Here is a tiny trained network, its code and every weight. The questions are about switching its units off for an input and a target symbol, where a switched-off unit gives its printed mean instead of its output.

import numpy as np


def w(rows, s, z=0):
    codes = np.array(rows[::2]) - 128.0
    scale = np.full(codes.shape[1], s)
    scale[-1] = z or s
    return codes * scale


def f(y):
    return np.maximum(y, 0)


def softmax(a):
    e = np.exp(a - a.max(-1, keepdims=True))
    return e / e.sum(-1, keepdims=True)


def log_softmax(a):
    a = a - a.max(-1, keepdims=True)
    return a - np.log(np.exp(a).sum(-1, keepdims=True))


def net(x, mask):
    ids = ['βγδεζηθλμσψ'.index(c) for c in x.split()]
    T = len(ids)
    res = E[ids] + P[:T]
    u = 0
    for l in range(2):
        r = res
        for j in range(3):
            rows = slice(2 * j, 2 * j + 2)
            q, k, v = (r @ M[l][rows].T for M in (Q, K, V))
            z = softmax(np.where(np.tri(T) > 0, q @ k.T / 2**0.5, -1e9)) @ v
            o = O[l][rows]
            res = res + np.where(mask[u + j], z, o[:, -1]) @ o[:, :-1]
        u += 3
        y = f(res @ A[l][:, :-1].T + A[l][:, -1])
        res = res + np.where(mask[u : u + 8], y, B[l][:, -1]) @ B[l][:, :-1]
        u += 8
    return log_softmax(res[-1] @ U[:, :-1].T + U[:, -1])


Q, K, V, O, A, B = {}, {}, {}, {}, {}, {}
E = w([
[81,151,94],'β',
[90,149,145],'γ',
[142,119,113],'δ',
[69,152,131],'ε',
[129,165,144],'ζ',
[37,138,111],'η',
[116,192,127],'θ',
[79,112,131],'λ',
[159,161,122],'μ',
[35,82,74],'σ',
[79,2,82],'ψ',
],0.0094)
P = w([
[158,100,147],'0',
[58,163,163],'1',
[129,147,93],'2',
[58,133,156],'3',
[146,132,78],'4',
[50,117,149],'5',
[143,132,55],'6',
[42,109,144],'7',
[141,133,36],'8',
[37,100,137],'9',
[139,132,17],'10',
[23,91,132],'11',
[135,134,4],'12',
],0.022)
Q[0] = w([
[239,108,107],'0.h1',
[104,8,193],'0.h1',
[158,64,61],'0.h2',
[166,37,80],'0.h2',
[98,185,131],'0.h3',
[83,81,118],'0.h3',
],0.011)
K[0] = w([
[98,156,88],'0.h1',
[163,182,181],'0.h1',
[147,120,58],'0.h2',
[135,136,6],'0.h2',
[143,116,149],'0.h3',
[87,106,137],'0.h3',
],0.017)
V[0] = w([
[187,244,180],'0.h1',
[73,89,64],'0.h1',
[194,99,147],'0.h2',
[92,34,173],'0.h2',
[47,187,114],'0.h3',
[181,177,6],'0.h3',
],0.011)
O[0] = w([
[120,254,154,49],'0.h1',
[101,50,75,184],'0.h1',
[218,121,138,31],'0.h2',
[142,35,167,100],'0.h2',
[58,175,103,254],'0.h3',
[159,122,32,44],'0.h3',
],0.0089,0.0067)
A[0] = w([
[157,158,105,184],'0.n1',
[185,157,217,49],'0.n2',
[237,102,96,76],'0.n3',
[193,76,238,62],'0.n4',
[249,159,97,165],'0.n5',
[127,137,89,29],'0.n6',
[33,137,142,253],'0.n7',
[101,189,152,7],'0.n8',
],0.011,0.0044)
B[0] = w([
[116,158,111,140],'0.n1',
[101,171,196,134],'0.n2',
[202,87,107,139],'0.n3',
[113,109,253,138],'0.n4',
[207,141,77,140],'0.n5',
[102,129,164,146],'0.n6',
[204,146,150,254],'0.n7',
[123,68,117,153],'0.n8',
],0.014,0.022)
Q[1] = w([
[161,98,192],'1.h1',
[149,72,145],'1.h1',
[115,168,86],'1.h2',
[100,167,107],'1.h2',
[169,113,220],'1.h3',
[185,126,12],'1.h3',
],0.011)
K[1] = w([
[226,101,214],'1.h1',
[61,67,181],'1.h1',
[131,111,76],'1.h2',
[109,147,93],'1.h2',
[254,197,144],'1.h3',
[38,109,47],'1.h3',
],0.0083)
V[1] = w([
[128,1,58],'1.h1',
[204,129,69],'1.h1',
[125,24,62],'1.h2',
[139,99,195],'1.h2',
[36,200,86],'1.h3',
[149,241,170],'1.h3',
],0.0087)
O[1] = w([
[171,224,132,100],'1.h1',
[84,254,136,137],'1.h1',
[129,213,137,78],'1.h2',
[130,109,48,204],'1.h2',
[187,50,180,1],'1.h3',
[78,138,222,155],'1.h3',
],0.0078,0.021)
A[1] = w([
[246,107,205,232],'1.n1',
[156,173,103,254],'1.n2',
[125,170,62,161],'1.n3',
[88,147,227,251],'1.n4',
[242,98,108,156],'1.n5',
[31,106,137,96],'1.n6',
[182,83,107,189],'1.n7',
[151,184,176,120],'1.n8',
],0.012,0.0079)
B[1] = w([
[40,183,108,162],'1.n1',
[92,101,189,232],'1.n2',
[163,61,156,249],'1.n3',
[252,142,109,209],'1.n4',
[59,200,131,182],'1.n5',
[134,148,199,214],'1.n6',
[107,134,9,179],'1.n7',
[191,145,46,156],'1.n8',
],0.011,0.019)
U = w([
[244,163,95,214],'β',
[106,68,141,157],'γ',
[7,171,195,88],'δ',
[31,146,135,153],'ε',
[105,71,221,68],'ζ',
[104,171,90,228],'η',
[214,94,175,94],'θ',
[171,138,14,1],'λ',
[126,189,210,156],'μ',
[85,249,114,63],'σ',
[217,55,121,99],'ψ',
],0.011,0.01)

Each question gives the input, a string of symbols that net reads in full, and the target symbol t.
The units are the heads (2 rows each of Q, K, V and O) and the neurons (one row each of A and B). Each row of codes is followed by its name. A weight is (code - 128) times the scale printed after its matrix; where a second scale follows, it is the last column's (O, A, B and U).
mask holds one flag per unit, layer by layer, with each layer's heads first. A switched-off unit (its flag False) gives its mean, the last column of its rows in O or B, instead of its output. The means were averaged over made-up inputs and are rounded, as every weight is.
A unit's drop is (log p(t) with every unit on - log p(t) with that unit switched off) / (log p(t) with every unit on - log p(t) with every unit switched off).
top k neurons: the k neurons with the biggest drops, biggest first
k most important neurons of layer l: the k neurons of layer l with the biggest drops, biggest first
heads that matter: for each layer, one digit per head in row order, 1 if its drop is at least 0.15 and else 0, layers parted by /
input σ β μ ψ ψ ζ, target σ: top 2 neurons	[0.n7; 0.n4]
input θ ε η ζ ε ψ σ ε, target θ: 3 most important neurons of layer 0	[0.n7; 0.n2; 0.n5]
input γ μ ε η β β, target γ: heads that matter	111 / 111
input ε μ μ β ψ μ ζ σ ζ μ θ γ, target ε: 2 most important neurons of layer 1	[1.n1; 1.n7]
input η ψ ζ μ ε θ μ σ θ μ, target η: top 2 neurons	[0.n7; 0.n4]
input μ η μ θ, target μ: 3 most important neurons of layer 0	[0.n4; 0.n5; 0.n2]
input γ μ ε γ β γ, target γ: 2 most important neurons of layer 1	[1.n4; 1.n7]
input θ ζ ψ θ μ ψ ε, target λ: 2 most important neurons of layer 1	[1.n7; 1.n6]
input μ μ γ η ζ σ θ λ γ σ δ β, target μ: top 4 neurons	[0.n4; 0.n5; 0.n2; 0.n3]
input μ γ η μ μ μ γ δ, target μ: heads that matter	111 / 101
input θ γ γ λ μ ψ γ δ σ γ θ γ, target θ: top 2 neurons	[1.n4; 0.n7]
input ε δ σ σ μ β μ ε ζ θ, target ε: top 4 neurons	[0.n4; 0.n7; 1.n1; 1.n4]
input μ μ ε θ μ γ, target μ: 2 most important neurons of layer 1	[1.n4; 1.n6]
input γ μ γ γ ψ μ γ, target λ: heads that matter	100 / 001
input μ β ε σ γ γ μ μ, target μ: top 4 neurons	[0.n4; 0.n5; 0.n3; 1.n4]
input γ ζ γ γ β β ε λ ψ ε, target γ: top 2 neurons	[0.n7; 0.n4]
input λ ε θ η, target λ: heads that matter	011 / 110
input ψ ψ ε β ζ ε γ ζ, target ψ: 2 most important neurons of layer 1	[1.n3; 1.n2]
input λ β ε ε β γ ε γ, target λ: 2 most important neurons of layer 1	[1.n7; 1.n2]
input δ η β β λ μ ε ζ, target δ: heads that matter	111 / 011
input ε η μ η, target ε: 4 most important neurons of layer 0	[0.n4; 0.n7; 0.n8; 0.n2]
input ε β β ε β ε θ η, target ε: top 2 neurons	[0.n7; 0.n4]
input γ λ η ψ β ψ μ, target λ: top 4 neurons	[0.n3; 1.n7; 1.n3; 1.n6]
